Below is a small trained network, with its code and all its weights. Each question gives an input and a class and asks what happens when units are switched off, that is, made to give their printed mean instead of their output.

import numpy as np


def w(rows, s, z=0):
    codes = np.array(rows[::2]) - 128.0
    scale = np.full(codes.shape[1], s)
    scale[-1] = z or s
    return codes * scale


def f(y):
    return np.maximum(y, 0)


def log_softmax(a):
    a = a - a.max(-1, keepdims=True)
    return a - np.log(np.exp(a).sum(-1, keepdims=True))


def net(x, mask):
    res = np.array(x, float).reshape(1, 6) / 4 @ E
    y = f(res @ A[0][:, :-1].T + A[0][:, -1])
    res = res + np.where(mask, y, B[0][:, -1]) @ B[0][:, :-1]
    return log_softmax(res[-1] @ U[:, :-1].T + U[:, -1])


A, B = {}, {}
E = w([
[68,67,129,181,82,58,125],'x0',
[164,119,145,152,116,119,7],'x1',
[125,132,132,128,128,126,125],'x2',
[91,124,104,53,29,177,109],'x3',
[207,91,204,78,104,105,170],'x4',
[113,95,89,47,185,85,101],'x5',
],0.011)
A[0] = w([
[157,134,137,193,224,101,124,52],'n1',
[147,153,126,105,166,159,138,37],'n2',
[102,128,87,113,151,151,246,25],'n3',
[113,124,120,99,67,150,95,8],'n4',
[174,164,172,247,53,202,105,89],'n5',
[177,155,109,143,166,173,130,90],'n6',
[150,76,68,77,169,91,65,79],'n7',
[211,84,177,88,110,85,124,86],'n8',
[89,150,105,78,52,156,94,110],'n9',
[108,68,133,183,97,67,105,138],'n10',
[120,117,125,99,83,158,114,21],'n11',
[155,135,154,182,184,83,126,7],'n12',
[156,64,194,134,100,83,166,47],'n13',
[88,161,59,144,127,146,81,65],'n14',
[207,171,113,104,154,191,66,83],'n15',
[120,124,123,75,172,98,79,142],'n16',
[188,111,134,156,123,129,4,3],'n17',
[104,161,52,162,177,104,95,98],'n18',
[52,168,80,184,140,155,105,51],'n19',
[159,199,149,86,151,169,138,84],'n20',
],0.013,0.0079)
B[0] = w([
[183,51,37,170,137,196,154,214],'n1',
[90,74,128,73,85,105,92,153],'n2',
[98,96,246,184,166,218,16,200],'n3',
[179,52,96,160,151,149,130,161],'n4',
[59,158,134,44,231,137,235,245],'n5',
[83,129,80,134,52,80,101,175],'n6',
[67,151,155,54,197,152,208,200],'n7',
[194,219,127,87,101,123,125,190],'n8',
[193,71,53,222,179,167,180,217],'n9',
[41,131,74,126,44,94,63,209],'n10',
[184,95,86,145,119,184,144,155],'n11',
[180,28,76,116,88,189,160,176],'n12',
[143,159,99,41,82,136,88,177],'n13',
[188,168,155,71,101,103,104,193],'n14',
[61,96,110,119,62,76,60,207],'n15',
[78,166,113,105,169,134,199,194],'n16',
[124,98,254,206,187,184,64,196],'n17',
[196,179,158,87,86,125,150,214],'n18',
[200,160,165,16,49,123,118,206],'n19',
[84,112,66,106,35,87,114,191],'n20',
],0.0084,0.013)
U = w([
[203,44,38,132,146,174,163,104],'0',
[227,212,165,55,82,122,117,99],'1',
[2,98,74,103,62,98,83,94],'2',
[33,149,136,68,211,149,231,104],'3',
[112,102,248,158,168,166,44,159],'4',
[118,169,95,132,146,121,126,250],'5',
[112,200,123,188,151,56,177,146],'6',
[169,137,175,199,154,41,149,95],'7',
],0.0094,0.023)

Each question gives the input, the list of numbers given to net, and the class t.
The units are the neurons (one row each of A and B). Each row of codes is followed by its name. A weight is (code - 128) times the scale printed after its matrix; where a second scale follows, it is the last column's (A, B and U).
mask holds one flag per neuron, in row order. A switched-off neuron (its flag False) gives its mean, the last column of its row in B, instead of its output. The means were averaged over made-up inputs and are rounded, as every weight is.
A unit's drop is (log p(t) with every unit on - log p(t) with that unit switched off) / (log p(t) with every unit on - log p(t) with every unit switched off).
The circuit of an input: a set's keep is (log p(t) with only the set's units on - log p(t) with every unit switched off) / (log p(t) with every unit on - log p(t) with every unit switched off). Starting from the 12 units with the biggest drops (on a tie, the unit counted first), units are removed one at a time, each time the one whose removal leaves the highest keep (on an exact tie, the one counted first), for as long as the keep stays at least 0.8.
units of the circuit, in order: the units of the circuit, biggest drop first
unit that matters most: the unit with the biggest drop
k most important neurons: the k neurons with the biggest drops, biggest first
drop when u is switched off: that unit's drop, to one decimal
input [8,1,-2,-3,-3,-6], class 2: unit that matters most	n10
input [-7,0,-6,-5,5,-1], class 2: units of the circuit, in order	n15, n20, n6
input [8,-4,6,-7,6,8], class 2: 2 most important neurons	n10, n9
input [5,-5,3,1,-5,5], class 1: 3 most important neurons	n19, n5, n18
input [0,-8,2,7,-8,-3], class 1: 4 most important neurons	n19, n14, n1, n17
input [-3,-3,5,6,-5,6], class 0: 3 most important neurons	n9, n5, n4
input [-8,2,2,4,4,8], class 2: 2 most important neurons	n15, n20
input [5,-1,0,-2,5,-4], class 1: 3 most important neurons	n13, n8, n15
input [3,6,7,0,-7,-8], class 3: 2 most important neurons	n5, n8
input [4,8,7,-8,-7,-7], class 0: 3 most important neurons	n1, n12, n3
input [0,7,-3,-5,3,8], class 3: 3 most important neurons	n7, n16, n3
input [1,-1,4,-4,2,2], class 0: units of the circuit, in order	n5, n1
input [5,-2,-7,-7,8,-1], class 1: 4 most important neurons	n8, n13, n9, n4
input [3,-5,-2,5,1,3], class 0: unit that matters most	n9
input [0,-5,-1,4,-3,-4], class 4: 2 most important neurons	n3, n1
input [8,-2,0,-2,8,-1], class 1: 4 most important neurons	n8, n13, n15, n20
input [-2,-5,-1,2,-3,-2], class 4: units of the circuit, in order	n3, n5
input [-8,-7,-4,2,-6,4], class 2: units of the circuit, in order	n20, n2
input [4,-5,1,6,-5,-7], class 3: drop when n5 is switched off	2.0
input [-6,-8,6,4,7,4], class 4: units of the circuit, in order	n3
input [4,0,-1,-8,-7,-8], class 0: drop when n12 is switched off	0.8
input [-1,-2,-3,-1,4,7], class 3: drop when n16 is switched off	0.1
